Below is a small trained network, with its code and all its weights. Each question gives an input and a class and asks what happens when units are switched off, that is, made to give their printed mean instead of their output.

import numpy as np


def w(rows, s, z=0):
    codes = np.array(rows[::2]) - 128.0
    scale = np.full(codes.shape[1], s)
    scale[-1] = z or s
    return codes * scale


def f(y):
    return np.maximum(y, 0)


def log_softmax(a):
    a = a - a.max(-1, keepdims=True)
    return a - np.log(np.exp(a).sum(-1, keepdims=True))


def net(x, mask):
    res = np.array(x, float).reshape(1, 8) / 4 @ E
    y = f(res @ A[0][:, :-1].T + A[0][:, -1])
    res = res + np.where(mask, y, B[0][:, -1]) @ B[0][:, :-1]
    return log_softmax(res[-1] @ U[:, :-1].T + U[:, -1])


A, B = {}, {}
E = w([
[140,121,138,132,112,115,111,123,140,121,126,132],'x0',
[132,129,128,126,124,125,122,122,122,119,124,130],'x1',
[158,79,54,181,143,120,177,31,176,128,185,68],'x2',
[125,126,121,128,130,129,131,129,125,131,126,129],'x3',
[138,24,212,179,120,133,247,122,75,92,71,125],'x4',
[135,126,135,131,123,125,121,128,131,122,130,129],'x5',
[164,128,127,195,31,246,97,151,46,196,170,142],'x6',
[123,133,124,126,130,134,136,126,121,130,129,125],'x7',
],0.012)
A[0] = w([
[89,133,131,74,204,56,105,129,154,91,87,130,67],'n1',
[86,176,111,109,109,105,76,94,158,174,145,91,219],'n2',
[109,174,109,91,137,104,105,100,160,143,191,124,44],'n3',
[133,170,78,102,151,140,95,121,172,154,159,161,203],'n4',
[154,121,158,182,76,197,137,120,93,165,194,116,23],'n5',
[49,126,207,106,130,103,119,167,116,133,97,126,13],'n6',
[98,226,49,113,151,111,34,97,175,147,196,113,197],'n7',
[85,157,193,122,146,111,129,174,116,118,76,199,18],'n8',
[162,128,148,129,112,182,104,171,107,128,79,185,57],'n9',
[146,77,200,164,118,182,126,115,81,147,151,137,41],'n10',
[113,157,105,71,136,129,75,210,120,157,116,188,151],'n11',
[103,165,57,92,168,121,52,90,165,135,184,129,50],'n12',
[112,91,145,122,190,88,197,66,146,72,93,144,121],'n13',
[105,205,152,25,170,50,165,142,198,74,91,111,19],'n14',
[92,139,116,98,170,76,111,118,154,117,57,103,255],'n15',
[134,134,151,181,59,177,138,103,108,176,163,133,23],'n16',
[75,138,202,56,123,134,121,254,114,108,36,185,172],'n17',
[98,155,221,58,134,111,101,204,77,132,69,146,210],'n18',
[58,101,211,144,127,166,114,126,103,127,47,154,72],'n19',
[102,67,187,118,177,72,179,94,155,106,111,138,100],'n20',
[120,81,139,155,160,131,149,88,162,124,146,95,99],'n21',
[169,198,99,121,80,177,41,200,102,156,133,141,161],'n22',
[119,113,133,122,199,118,168,109,207,100,118,131,152],'n23',
[128,240,163,93,100,178,74,239,119,176,142,141,196],'n24',
],0.0096,0.0082)
B[0] = w([
[195,132,82,171,150,201,136,171,174,170,124,172,199],'n1',
[181,121,77,138,121,184,75,155,112,164,122,134,201],'n2',
[127,115,247,153,194,80,154,33,156,16,170,57,167],'n3',
[212,147,128,156,136,197,125,184,158,207,118,193,201],'n4',
[210,59,117,248,219,130,228,117,186,154,125,83,187],'n5',
[136,92,170,154,167,90,140,30,175,76,119,85,158],'n6',
[254,39,96,194,140,124,135,188,191,157,109,166,251],'n7',
[117,100,194,156,188,82,183,47,174,81,195,68,168],'n8',
[97,195,90,112,97,149,97,131,166,133,126,110,163],'n9',
[193,81,94,134,135,130,121,138,160,177,130,94,176],'n10',
[43,172,159,88,67,91,94,99,83,113,192,94,199],'n11',
[194,58,202,223,209,89,210,97,167,93,100,112,196],'n12',
[77,160,153,65,123,132,75,108,96,128,126,112,198],'n13',
[182,118,70,139,83,184,112,225,166,176,138,166,213],'n14',
[64,25,215,162,164,54,190,65,84,64,66,73,215],'n15',
[170,87,151,203,220,115,152,139,168,148,79,136,176],'n16',
[235,54,79,238,178,135,161,133,206,165,125,171,235],'n17',
[229,84,116,213,146,198,165,202,196,185,112,187,226],'n18',
[158,102,71,122,119,148,144,161,133,114,110,164,175],'n19',
[47,171,124,87,116,121,106,111,127,110,156,172,189],'n20',
[95,191,145,137,121,134,82,143,142,120,185,149,164],'n21',
[49,200,149,33,51,128,58,110,88,97,144,125,215],'n22',
[80,135,169,99,133,121,112,118,85,94,131,100,190],'n23',
[15,200,134,50,57,70,47,109,56,56,169,112,234],'n24',
],0.0082,0.021)
U = w([
[185,126,47,161,92,207,112,198,135,205,141,152,5],'0',
[160,87,220,166,166,80,215,74,128,106,132,77,228],'1',
[11,221,185,41,59,83,62,115,57,62,149,83,249],'2',
],0.011,0.0027)

Each question gives the input, the list of numbers given to net, and the class t.
The units are the neurons (one row each of A and B). Each row of codes is followed by its name. A weight is (code - 128) times the scale printed after its matrix; where a second scale follows, it is the last column's (A, B and U).
mask holds one flag per neuron, in row order. A switched-off neuron (its flag False) gives its mean, the last column of its row in B, instead of its output. The means were averaged over made-up inputs and are rounded, as every weight is.
A unit's drop is (log p(t) with every unit on - log p(t) with that unit switched off) / (log p(t) with every unit on - log p(t) with every unit switched off).
most important unit: the unit with the biggest drop
k most important neurons: the k neurons with the biggest drops, biggest first
drop of u: that unit's drop, to one decimal
input [6,-7,-2,-1,0,-4,-6,-2], class 0: 4 most important neurons : [n14 n1 n12 n3]
input [7,0,-4,-2,0,7,1,8], class 2: most important unit : n7
input [5,-1,-4,6,0,-6,-8,3], class 0: 2 most important neurons : [n14 n1]
input [4,-4,-7,2,-5,-2,6,4], class 2: 2 most important neurons : [n24 n22]
input [8,-7,1,2,-5,5,-2,1], class 1: 4 most important neurons : [n12 n3 n18 n15]
input [8,-7,6,-3,-5,0,0,-2], class 1: 4 most important neurons : [n12 n3 n14 n18]
input [-6,0,7,2,-6,8,-4,4], class 1: 2 most important neurons : [n12 n3]
input [6,0,1,-8,-3,1,-2,-6], class 1: 2 most important neurons : [n18 n15]
input [-3,4,-7,-1,-4,5,-8,-4], class 0: 3 most important neurons : [n14 n1 n18]
input [2,5,0,-3,-5,-4,-7,7], class 0: 4 most important neurons : [n14 n1 n2 n7]
input [-1,-4,8,-7,-7,1,-1,8], class 1: 2 most important neurons : [n12 n3]
input [-6,7,-7,-4,-3,-4,5,-7], class 2: 2 most important neurons : [n24 n22]
input [-2,-7,3,-8,-5,6,-3,3], class 1: 4 most important neurons : [n12 n3 n15 n18]
input [2,-3,3,-5,1,1,5,-2], class 1: most important unit : n14
input [7,-5,0,-5,0,2,-4,0], class 0: 4 most important neurons : [n12 n3 n14 n8]
input [1,-2,8,2,1,3,3,-8], class 1: 3 most important neurons : [n14 n18 n1]
input [-8,0,5,0,-7,-5,-5,7], class 1: 3 most important neurons : [n12 n3 n15]
input [-4,4,8,-6,3,6,-8,8], class 2: drop of n20 : 0.0
input [4,-8,1,-6,-5,5,-3,3], class 1: drop of n18 : 1.1
input [6,0,-1,1,0,-5,-6,-1], class 0: drop of n12 : 0.4
input [4,-6,5,-4,4,-8,0,7], class 2: drop of n7 : 0.1
